Below are the code and all the weights of a small trained network. Each question names an input and a target symbol and asks about switching units off, where a switched-off unit gives its printed mean instead of its output.

import numpy as np


def w(rows, s, z=0):
    codes = np.array(rows[::2]) - 128.0
    scale = np.full(codes.shape[1], s)
    scale[-1] = z or s
    return codes * scale


def f(y):
    return y / 2 * (1 + np.tanh(0.7978845608 * (y + 0.044715 * y**3)))


def softmax(a):
    e = np.exp(a - a.max(-1, keepdims=True))
    return e / e.sum(-1, keepdims=True)


def log_softmax(a):
    a = a - a.max(-1, keepdims=True)
    return a - np.log(np.exp(a).sum(-1, keepdims=True))


def net(x, mask):
    ids = ['ΓΨδεστφ'.index(c) for c in x.split()]
    T = len(ids)
    res = E[ids] + P[:T]
    u = 0
    for l in range(2):
        q, k, v = (res @ M[l].T for M in (Q, K, V))
        z = softmax(np.where(np.tri(T) > 0, q @ k.T / 2**0.5, -1e9)) @ v
        res = res + np.where(mask[u], z, O[l][:, -1]) @ O[l][:, :-1]
        u += 1
        y = f(res @ A[l][:, :-1].T + A[l][:, -1])
        res = res + np.where(mask[u : u + 12], y, B[l][:, -1]) @ B[l][:, :-1]
        u += 12
    return log_softmax(res[-1] @ U[:, :-1].T + U[:, -1])


Q, K, V, O, A, B = {}, {}, {}, {}, {}, {}
E = w([
[89,133,126,194],'Γ',
[61,147,104,191],'Ψ',
[126,109,175,212],'δ',
[131,86,151,9],'ε',
[106,123,150,209],'σ',
[114,117,144,127],'τ',
[226,82,132,112],'φ',
],0.016)
P = w([
[187,230,104,133],'0',
[116,99,137,147],'1',
[113,183,161,64],'2',
[184,136,58,95],'3',
[109,47,142,145],'4',
[109,183,162,57],'5',
[164,105,31,133],'6',
[76,1,163,159],'7',
[102,188,155,62],'8',
[136,76,17,146],'9',
[78,123,138,204],'10',
[100,189,149,52],'11',
],0.017)
Q[0] = w([
[71,172,224,107],'0.h1',
[120,10,96,161],'0.h1',
],0.012)
K[0] = w([
[167,249,110,76],'0.h1',
[75,33,127,71],'0.h1',
],0.017)
V[0] = w([
[26,133,12,1],'0.h1',
[120,210,82,214],'0.h1',
],0.0075)
O[0] = w([
[11,47,254,94,3],'0.h1',
[56,23,43,197,133],'0.h1',
],0.0091,0.0036)
A[0] = w([
[1,130,177,127,88],'0.n1',
[129,199,108,116,212],'0.n2',
[130,139,126,66,96],'0.n3',
[142,55,83,114,166],'0.n4',
[138,174,108,145,82],'0.n5',
[150,180,132,127,37],'0.n6',
[112,12,177,83,217],'0.n7',
[160,138,124,134,82],'0.n8',
[83,82,191,147,3],'0.n9',
[98,140,58,78,30],'0.n10',
[125,86,100,163,104],'0.n11',
[71,157,158,146,162],'0.n12',
],0.015,0.0054)
B[0] = w([
[143,29,222,210,254],'0.n1',
[175,135,219,111,215],'0.n2',
[208,158,121,211,163],'0.n3',
[2,50,99,172,203],'0.n4',
[229,103,119,89,187],'0.n5',
[242,54,132,75,139],'0.n6',
[47,139,138,161,251],'0.n7',
[123,142,107,35,149],'0.n8',
[254,193,19,85,202],'0.n9',
[205,134,97,182,181],'0.n10',
[105,97,83,155,201],'0.n11',
[55,195,50,56,193],'0.n12',
],0.0068,0.0097)
Q[1] = w([
[106,244,38,114],'1.h1',
[98,132,93,110],'1.h1',
],0.011)
K[1] = w([
[209,62,118,174],'1.h1',
[89,95,49,254],'1.h1',
],0.0072)
V[1] = w([
[198,39,65,197],'1.h1',
[127,186,193,253],'1.h1',
],0.0063)
O[1] = w([
[156,206,1,167,254],'1.h1',
[120,6,172,37,168],'1.h1',
],0.0092,0.0096)
A[1] = w([
[105,117,156,221,92],'1.n1',
[127,169,138,183,153],'1.n2',
[41,117,69,170,194],'1.n3',
[168,101,160,204,148],'1.n4',
[48,89,93,180,205],'1.n5',
[176,67,177,195,179],'1.n6',
[189,120,95,208,123],'1.n7',
[4,112,87,121,49],'1.n8',
[217,85,143,119,97],'1.n9',
[232,189,98,89,246],'1.n10',
[107,101,206,108,77],'1.n11',
[15,103,85,144,177],'1.n12',
],0.011)
B[1] = w([
[139,128,58,132,153],'1.n1',
[123,109,122,124,165],'1.n2',
[185,118,150,135,226],'1.n3',
[85,111,113,65,160],'1.n4',
[181,155,160,118,215],'1.n5',
[99,99,140,151,174],'1.n6',
[102,114,103,113,248],'1.n7',
[6,115,97,144,155],'1.n8',
[70,168,100,121,150],'1.n9',
[102,125,177,161,251],'1.n10',
[161,143,78,118,185],'1.n11',
[102,167,159,82,196],'1.n12',
],0.012,0.026)
U = w([
[119,205,68,41,137],'Γ',
[9,139,76,124,5],'Ψ',
[121,51,92,196,97],'δ',
[81,75,172,169,254],'ε',
[242,125,119,124,147],'σ',
[198,219,219,89,157],'τ',
[98,190,184,174,92],'φ',
],0.011,0.0092)

Each question gives the input, a string of symbols that net reads in full, and the target symbol t.
The units are the heads (2 rows each of Q, K, V and O) and the neurons (one row each of A and B). Each row of codes is followed by its name. A weight is (code - 128) times the scale printed after its matrix; where a second scale follows, it is the last column's (O, A, B and U).
mask holds one flag per unit, layer by layer, with each layer's heads first. A switched-off unit (its flag False) gives its mean, the last column of its rows in O or B, instead of its output. The means were averaged over made-up inputs and are rounded, as every weight is.
A unit's drop is (log p(t) with every unit on - log p(t) with that unit switched off) / (log p(t) with every unit on - log p(t) with every unit switched off).
The circuit of an input: a set's keep is (log p(t) with only the set's units on - log p(t) with every unit switched off) / (log p(t) with every unit on - log p(t) with every unit switched off). Starting from the 12 units with the biggest drops (on a tie, the unit counted first), units are removed one at a time, each time the one whose removal leaves the highest keep (on an exact tie, the one counted first), for as long as the keep stays at least 0.8.
units of the circuit, in order: the units of the circuit, biggest drop first
unit that matters most: the unit with the biggest drop
k most important neurons: the k neurons with the biggest drops, biggest first
k most important neurons of layer l: the k neurons of layer l with the biggest drops, biggest first
input δ ε ε σ ε Γ, target δ: units of the circuit, in order	[0.h1, 1.n12, 0.n5]
input δ φ ε ε σ Ψ, target δ: most important neuron	[1.n10]
input δ δ σ σ σ δ τ, target δ: units of the circuit, in order	[0.h1, 1.n12, 1.n5]
input σ Γ φ δ δ δ ε δ τ σ, target Ψ: 2 most important neurons of layer 1	[1.n10, 1.n7]
input σ σ Ψ Γ σ, target σ: units of the circuit, in order	[0.h1, 1.n8]
input Γ ε Ψ δ, target τ: 4 most important neurons	[0.n1, 1.n7, 1.n8, 0.n4]
input φ δ σ Γ δ, target δ: units of the circuit, in order	[0.h1, 1.n12, 1.n5]
input σ σ δ Ψ ε σ Ψ σ Ψ, target σ: units of the circuit, in order	[0.h1, 1.n3, 1.n5]
input Γ Ψ Γ Γ τ σ ε, target ε: units of the circuit, in order	[1.n10, 1.n11]
input Γ δ τ ε, target Ψ: units of the circuit, in order	[1.n3, 1.n5]
input ε Γ Ψ, target ε: 2 most important neurons	[0.n1, 1.n6]
input Γ τ ε φ Γ τ φ δ Γ, target Γ: 2 most important neurons of layer 1	[1.n12, 1.n5]
input ε Γ σ Ψ τ Γ Γ Ψ σ, target ε: 2 most important neurons	[0.n1, 1.n6]
input σ σ Ψ Ψ δ δ ε Γ Ψ ε, target σ: 4 most important neurons	[0.n4, 0.n1, 0.n10, 1.n3]
input Γ Γ δ φ ε φ Ψ, target τ: units of the circuit, in order	[0.h1]
input Ψ Γ Ψ τ Γ σ, target Ψ: units of the circuit, in order	[1.n8, 0.h1]
input τ σ ε φ Ψ Γ φ Ψ τ, target τ: 3 most important neurons	[0.n9, 0.n1, 1.n7]
input σ ε φ, target σ: 4 most important neurons of layer 0	[0.n1, 0.n4, 0.n7, 0.n12]
input Γ Ψ σ δ δ, target δ: units of the circuit, in order	[0.h1, 1.n12]
input Γ δ σ Γ φ σ σ, target φ: unit that matters most	1.n10
